Below is a small trained network, with its code and all its weights. Each question gives an input and a class and asks what happens when units are switched off, that is, made to give their printed mean instead of their output.

import numpy as np


def w(rows, s, z=0):
    codes = np.array(rows[::2]) - 128.0
    scale = np.full(codes.shape[1], s)
    scale[-1] = z or s
    return codes * scale


def norm(h):
    return h / np.sqrt((h * h).mean(-1, keepdims=True) + 1e-5)


def f(y):
    return np.maximum(y, 0)


def log_softmax(a):
    a = a - a.max(-1, keepdims=True)
    return a - np.log(np.exp(a).sum(-1, keepdims=True))


def net(x, mask):
    res = np.array(x, float).reshape(1, 8) / 4 @ E
    u = 0
    for l in range(3):
        y = f(norm(res) @ A[l][:, :-1].T + A[l][:, -1])
        res = res + np.where(mask[u : u + 3], y, B[l][:, -1]) @ B[l][:, :-1]
        u += 3
    return log_softmax(norm(res)[-1] @ U[:, :-1].T + U[:, -1])


A, B = {}, {}
E = w([
[126,126,139,131,139],'x0',
[121,136,143,131,130],'x1',
[128,128,122,127,122],'x2',
[125,132,136,129,132],'x3',
[126,123,153,137,146],'x4',
[135,59,195,44,97],'x5',
[1,34,115,169,143],'x6',
[210,98,190,158,24],'x7',
],0.009)
A[0] = w([
[118,92,155,29,123,179],'0.n0',
[150,176,122,71,157,248],'0.n1',
[153,91,155,248,37,131],'0.n2',
],0.017,0.0012)
B[0] = w([
[139,127,198,61,163,243],'0.n0',
[180,178,153,210,180,224],'0.n1',
[172,60,77,110,253,254],'0.n2',
],0.014,0.0086)
A[1] = w([
[86,138,185,1,119,232],'1.n0',
[183,191,160,216,98,107],'1.n1',
[236,88,186,85,141,254],'1.n2',
],0.018,0.00088)
B[1] = w([
[152,87,60,125,221,196],'1.n0',
[108,176,65,129,204,190],'1.n1',
[79,198,178,139,3,255],'1.n2',
],0.016)
A[2] = w([
[85,123,212,102,185,248],'2.n0',
[84,140,88,208,188,185],'2.n1',
[240,251,135,151,192,99],'2.n2',
],0.016,0.0018)
B[2] = w([
[146,121,86,184,102,191],'2.n0',
[145,209,171,93,115,218],'2.n1',
[119,4,110,129,104,248],'2.n2',
],0.02,0.016)
U = w([
[167,125,68,94,249,74],'0',
[162,29,124,131,83,57],'1',
[110,233,177,80,90,251],'2',
],0.012,0.0026)

Each question gives the input, the list of numbers given to net, and the class t.
The units are the neurons (one row each of A and B). Each row of codes is followed by its name. A weight is (code - 128) times the scale printed after its matrix; where a second scale follows, it is the last column's (A, B and U).
mask holds one flag per neuron, layer by layer. A switched-off neuron (its flag False) gives its mean, the last column of its row in B, instead of its output. The means were averaged over made-up inputs and are rounded, as every weight is.
A unit's drop is (log p(t) with every unit on - log p(t) with that unit switched off) / (log p(t) with every unit on - log p(t) with every unit switched off).
The circuit of an input: a set's keep is (log p(t) with only the set's units on - log p(t) with every unit switched off) / (log p(t) with every unit on - log p(t) with every unit switched off). Starting from all 9 units, units are removed one at a time, each time the one whose removal leaves the highest keep (on an exact tie, the one counted first), for as long as the keep stays at least 0.8.
circuit, biggest first: the units of the circuit, biggest drop first
most important unit: the unit with the biggest drop
top k neurons: the k neurons with the biggest drops, biggest first
top k neurons in layer l: the k neurons of layer l with the biggest drops, biggest first
drop of u: that unit's drop, to one decimal
input [3,8,2,-4,3,4,-2,7], class 2: circuit, biggest first : 1.n2
input [-6,8,1,6,-1,-3,8,-1], class 2: top 3 neurons : 2.n2, 2.n1, 1.n0
input [0,-5,0,4,-2,8,1,-3], class 0: top 2 neurons in layer 2 : 2.n2, 2.n1
input [-1,1,-2,-2,-2,1,-8,-2], class 1: top 2 neurons : 2.n2, 1.n0
input [-6,5,-8,6,8,-2,5,4], class 0: top 2 neurons : 0.n2, 2.n2
input [1,-6,7,4,0,6,-3,7], class 2: top 2 neurons : 1.n2, 2.n2
input [-2,3,-4,-1,-5,4,-6,-3], class 1: top 2 neurons : 2.n2, 2.n1
input [-1,1,-2,-2,1,2,-3,-8], class 1: top 3 neurons : 2.n2, 1.n0, 0.n1
input [7,8,0,-8,-8,8,3,-4], class 0: top 2 neurons : 1.n0, 2.n2
input [-6,-3,-2,6,0,0,3,-8], class 2: top 2 neurons : 0.n0, 0.n2
input [6,-2,5,-1,0,5,-2,2], class 2: top 2 neurons : 1.n2, 2.n2
input [-1,6,-8,-7,-1,-4,1,-4], class 2: top 4 neurons : 0.n0, 2.n1, 0.n2, 1.n0
input [8,3,8,-1,3,7,2,-3], class 0: top 2 neurons : 1.n0, 2.n2
input [6,7,-2,7,5,-1,4,-3], class 2: most important unit : 0.n0
input [8,-7,-4,-2,3,-8,-1,1], class 1: top 2 neurons in layer 0 : 0.n1, 0.n2
input [-2,5,-1,-4,-7,-2,7,-6], class 2: top 2 neurons in layer 2 : 2.n2, 2.n1
input [4,6,-2,0,-8,4,0,-8], class 1: top 2 neurons in layer 2 : 2.n2, 2.n0
input [-8,4,-2,-7,-8,1,-5,-7], class 1: drop of 2.n2 : 1.5
input [1,1,-8,7,0,3,-4,-8], class 1: drop of 2.n2 : 1.0
input [0,5,-8,-2,-8,-2,1,2], class 0: drop of 2.n2 : 0.1
input [-8,6,2,-4,-6,6,-3,-8], class 1: most important unit : 0.n1
